Each row has a name. Each piece below is followed by the name of the row it came from, unless a question asks for something else. Each question is about the rows just above it. Places in a row count from 1.

[118,  67,  94, 129, 144, 115,  64] : (218)
[ 85, 123, 128,  73, 101, 105, 121] : (136)
[128,  59,  92, 140, 154, 118,  56] : (16)
[128,  57,  92, 114, 154, 118,  56] : (212)
[114,  89,  20, 137,  15,  57,  73] : (148)
Shared by (136) and (16): => [128]
Shared by (16) and (136): => [128]

[109,  95, 165, 106,  93, 100, 122,  88, 110] = (44)
[100, 110, 108, 109, 108, 100,  89, 115, 103] = (148)
[ 96, 104,  80,  98,  96, 101,  98,  95, 109] = (211)
[101,  93, 138,  97, 100, 100, 110,  97, 104] = (101)
[100, 110,  70,  92,  96, 101,  98,  94, 109] = (199)
Row and place of [103] in the named rows: => (148), 9
which: [100, 110, 108, 109, 108, 100,  89, 115, 103] => (148)
Which value is in both (211) and (148)? => [109]
Row and place of [88] in the named rows: => (44), 8
The one value in (148) and (211): => [109]
which: [ 96, 104,  80,  98,  96, 101,  98,  95, 109] => (211)

[109,  87, 129, 162, 122,  92,  63, 142,  79,  80, 128,  85, 107, 100,  95,
  73, 125,  72, 101,  88, 125, 140]  (218)
[108,  85, 142, 100, 100,  71,  78, 122, 145,  76,  94,  68, 109,  90,  98,
  93,  54,  74, 128, 106, 110,  95]  (136)
[ 89,  63, 116,  70,  87,  73,  78,  97,  55, 124, 115,  83, 103, 131, 104,
 121,  83,  74,  63,  79, 113,  65]  (99)
[114, 100, 103, 111, 102, 100, 109, 129, 139,  21,  54,  98, 101,  43, 101,
 101,  88, 110, 119, 117,  96,  99]  (148)
[100, 140,  40,  52, 103, 148, 148,  78,  95,  91,  76, 147,  88,  74, 101,
 103, 149, 153,  96, 114,  74, 116]  (44)
Where in the named rows is [94]? => (136), 11
The row with [ 89,  63, 116,  70,  87,  73,  78,  97,  55, 124, 115,  83, 103, 131, 104,
 121,  83,  74,  63,  79, 113,  65] is => (99)

[ 18, 141, 130, 121, 128, 107]  (136)
[ 18, 119, 113, 109,  89,  98]  (44)
[139, 109, 123,  98, 128,  77]  (218)
[ 91,  99,  95,  19,  91, 104]  (211)
[ 32,  78, 141, 121, 113, 123]  (99)
[104, 101,  99, 103, 107, 108]  (212)
[110, 105,  94, 113, 128, 135]  (148)
The one value in (218) and (136): => [128]
Which value is in both (136) and (44)? => [18]
The one value in (218) and (148): => [128]
[119] is at row and place => (44), 2
Shared by (44) and (99): => [113]
Which value is in both (99) and (148)? => [113]

[ 85,  94, 106,  50, 140, 116,  38, 106, 112,  86, 110, 112,  69,  71,  78,
  88, 102, 160, 106,  66, 108,  93, 131, 123,  81, 108, 117, 109, 128,  85,
 133, 121,  72,  90, 123,  72,  81, 108, 143, 114,  71,  85,  74, 104, 103,
 118,  84,  98, 104,  71,  52, 151,  96, 113, 126, 144, 102]  (212)
[133, 100,  58, 112,  69, 117,  97, 106, 106,  88, 102, 128,  83,  97, 145,
  84, 102,  84, 128,  72, 104, 139,  82,  28,  98, 100,  61, 107, 132,  77,
 131, 110,  69,  89, 136,  73,  82, 112, 143, 108,  81,  79,  90,  99,  90,
 109,  89,  96, 116,  78,  56, 147,  97, 114, 124, 149, 101]  (99)
[ 99,  87, 110,  70, 130, 115,  56, 116, 100,  92, 113, 113,  66,  66,  64,
  92,  90, 151,  99,  70, 120,  89, 133, 136,  68, 119, 128, 100, 128,  84,
 140, 113,  81,  79, 131,  75,  73, 105, 141, 109,  81,  80,  87,  88, 100,
 107,  88,  91, 116,  83,  71, 159,  97, 109, 132, 154,  85]  (148)
[137,  78,  55, 130,  71, 115, 102,  99,  95,  80, 127, 127,  72,  77, 116,
  64,  87, 104,  88,  59, 125, 100, 113,  66,  76, 118,  68, 100, 126,  79,
 140,  88,  93,  69, 143,  85,  73, 100, 127, 107,  87,  92,  66,  73,  92,
 124,  89, 100, 123,  97,  55, 157,  99, 105, 125, 140,  67]  (75)
[ 88, 108, 110, 129,  89,  65, 151,  88,  92, 104, 111,  70, 130, 109,  88,
 115,  88,  73,  63, 147,  81,  76,  75, 128, 114, 101, 125, 108, 131,  75,
 129, 124,  72,  89, 131,  70,  83, 112, 136, 108,  81,  80,  71, 105,  95,
 127,  87,  90, 110,  74,  57, 146,  96, 118, 124, 150, 107]  (101)
[132, 108,  69,  91,  97, 132,  62, 111, 105,  89, 107, 129,  75,  79, 122,
  73, 105, 122, 145,  65, 118, 123, 106,  55,  83, 117,  86, 113, 115, 106,
 139,  90,  79,  89, 112, 115,  78,  89, 133, 121,  85,  82,  90, 110, 114,
 130,  82, 102,  83,  57,  37, 151, 100,  93, 123, 127,  91]  (218)
[ 99, 140, 118,  45, 117, 133,  41, 124, 118, 112,  66, 111,  95, 110, 118,
 106, 138, 122, 142,  79,  95, 153,  91,  86, 111,  86,  87,  96, 114,  88,
 140, 114,  71,  62, 133, 102,  64,  88, 127, 117,  87,  89,  95,  73, 109,
 119,  87,  87, 116,  99,  56, 163,  93, 105, 129, 150,  76]  (211)
[ 89, 115, 101, 118,  77,  85, 134,  92,  98, 122,  85,  85, 134, 133, 135,
 119, 125,  45,  86, 142,  83, 117,  72,  77, 131,  80,  91, 106, 129,  73,
 140, 113,  98,  64, 146,  77,  78, 103, 136, 100,  89,  79,  99,  75,  82,
 122,  87,  88, 124,  92,  55, 150, 102, 103, 120, 137,  73]  (199)
[118, 102,  68, 127,  52, 110, 121, 106, 106, 108,  95, 100, 111, 119, 137,
  93, 112,  55, 113, 101,  86, 109,  64,  49, 103,  90,  64, 102, 130,  78,
 139, 117,  87,  70, 142,  79,  76, 105, 138, 102,  83,  84,  95,  79,  87,
 113,  88,  91, 123,  90,  54, 154,  99, 107, 125, 137,  81]  (16)
[118,  83,  78, 156,  67,  86, 160,  80,  89,  89, 133, 102, 106, 108,  93,
  97,  75,  69,  90, 124, 101,  89,  86,  87,  92, 107,  89, 104, 114, 110,
 147, 105,  72,  65, 118, 110,  64,  86, 125, 130, 100,  85,  67,  89, 117,
 106,  81,  96,  95,  68,  35, 165,  96,  91, 132, 134,  79]  (136)
[120, 117,  95,  72, 102, 128,  56,  94, 121, 100,  74, 122,  89, 117, 140,
  91, 127,  95, 139,  78, 102, 156,  76,  50, 107,  89,  71, 112, 128,  70,
 141,  82, 101,  59, 149,  72,  80,  98, 134,  98,  94,  82,  77,  71,  77,
 126,  90,  88, 122,  93,  57, 145, 103,  99, 112, 128,  60]  (44)
Which row holds [118, 102,  68, 127,  52, 110, 121, 106, 106, 108,  95, 100, 111, 119, 137,
  93, 112,  55, 113, 101,  86, 109,  64,  49, 103,  90,  64, 102, 130,  78,
 139, 117,  87,  70, 142,  79,  76, 105, 138, 102,  83,  84,  95,  79,  87,
 113,  88,  91, 123,  90,  54, 154,  99, 107, 125, 137,  81]? => (16)
which: [ 88, 108, 110, 129,  89,  65, 151,  88,  92, 104, 111,  70, 130, 109,  88,
 115,  88,  73,  63, 147,  81,  76,  75, 128, 114, 101, 125, 108, 131,  75,
 129, 124,  72,  89, 131,  70,  83, 112, 136, 108,  81,  80,  71, 105,  95,
 127,  87,  90, 110,  74,  57, 146,  96, 118, 124, 150, 107] => (101)

[ 85,  63, 125,  62,  90, 163,  89] : (218)
[115,  73, 123, 110,  71, 128,  99] : (32)
[ 88, 113, 114, 100, 127,  86, 101] : (99)
[ 91,  87,  75,  91,  92, 130,  92] : (148)
[111,  60, 107, 110,  57,  92,  90] : (211)
[ 63,  48, 136,  85, 140,  91,  59] : (101)
[ 91, 113, 113,  91,  92,  62,  92] : (136)
Shared by (148) and (101): => [91]
Row and place of [88] in the named rows: => (99), 1
Shared by (148) and (211): => [92]
[136] is at row and place => (101), 3
The one value in (218) and (136): => [62]
Where in the named rows is [59]? => (101), 7

[ 99, 100, 100, 100, 101, 105, 103, 100]  (75)
[ 99, 100, 100, 100, 101, 105, 106, 101]  (211)
[103,  99, 101, 100, 122,  94, 101,  99]  (212)
[ 97, 131,  88, 107,  95,  24, 108,  99]  (148)
[108] is at row and place => (148), 7
Which value is in both (148) and (212)? => [99]

[ 74,  75, 134, 100, 102,  64,  82, 103,  91,  95, 154,  84] : (16)
[100, 133,  90,  48,  89, 111, 104, 128, 111, 106,  84, 100] : (199)
[ 90,  87, 120, 125,  97,  95, 109, 125, 112,  73, 116,  94] : (136)
[107, 128, 100, 176,  98, 108, 100,  99, 107,  92,  91, 119] : (211)
[101, 122, 105, 113, 102, 115,  93,  57, 102, 114, 135,  92] : (75)
[ 97,  87, 120, 125,  97, 119,  87,  74, 115,  91,  63,  94] : (32)
[120,  87, 120, 125,  97,  95, 118,  90, 114, 109,  79, 105] : (148)
[103,  77,  91,  53, 108,  90, 108, 121, 115, 112,  71,  93] : (101)
[104] is at row and place => (199), 7
Row and place of [98] in the named rows: => (211), 5
[176] is at row and place => (211), 4
which: [ 97,  87, 120, 125,  97, 119,  87,  74, 115,  91,  63,  94] => (32)
The one value in (16) and (75): => [102]
Shared by (16) and (148): => [95]

[109, 140, 109, 197] = (32)
[165,  27,  54,  74] = (211)
[162, 165,  56,  57] = (99)
[ 46,  21, 102,  49] = (44)
[130, 128, 186, 141] = (199)
[ 75,  10, 106,  26] = (101)
[157,  16,  60,  68] = (75)
[ 67,   1, 144, 180] = (218)
[165, 100, 144,  31] = (136)
[ 87,  67, 178,  76] = (212)
[  1,  39, 135,  96] = (16)
[106,  32, 103,  13] = (148)
Shared by (16) and (218): => [1]
The row with [130, 128, 186, 141] is => (199)

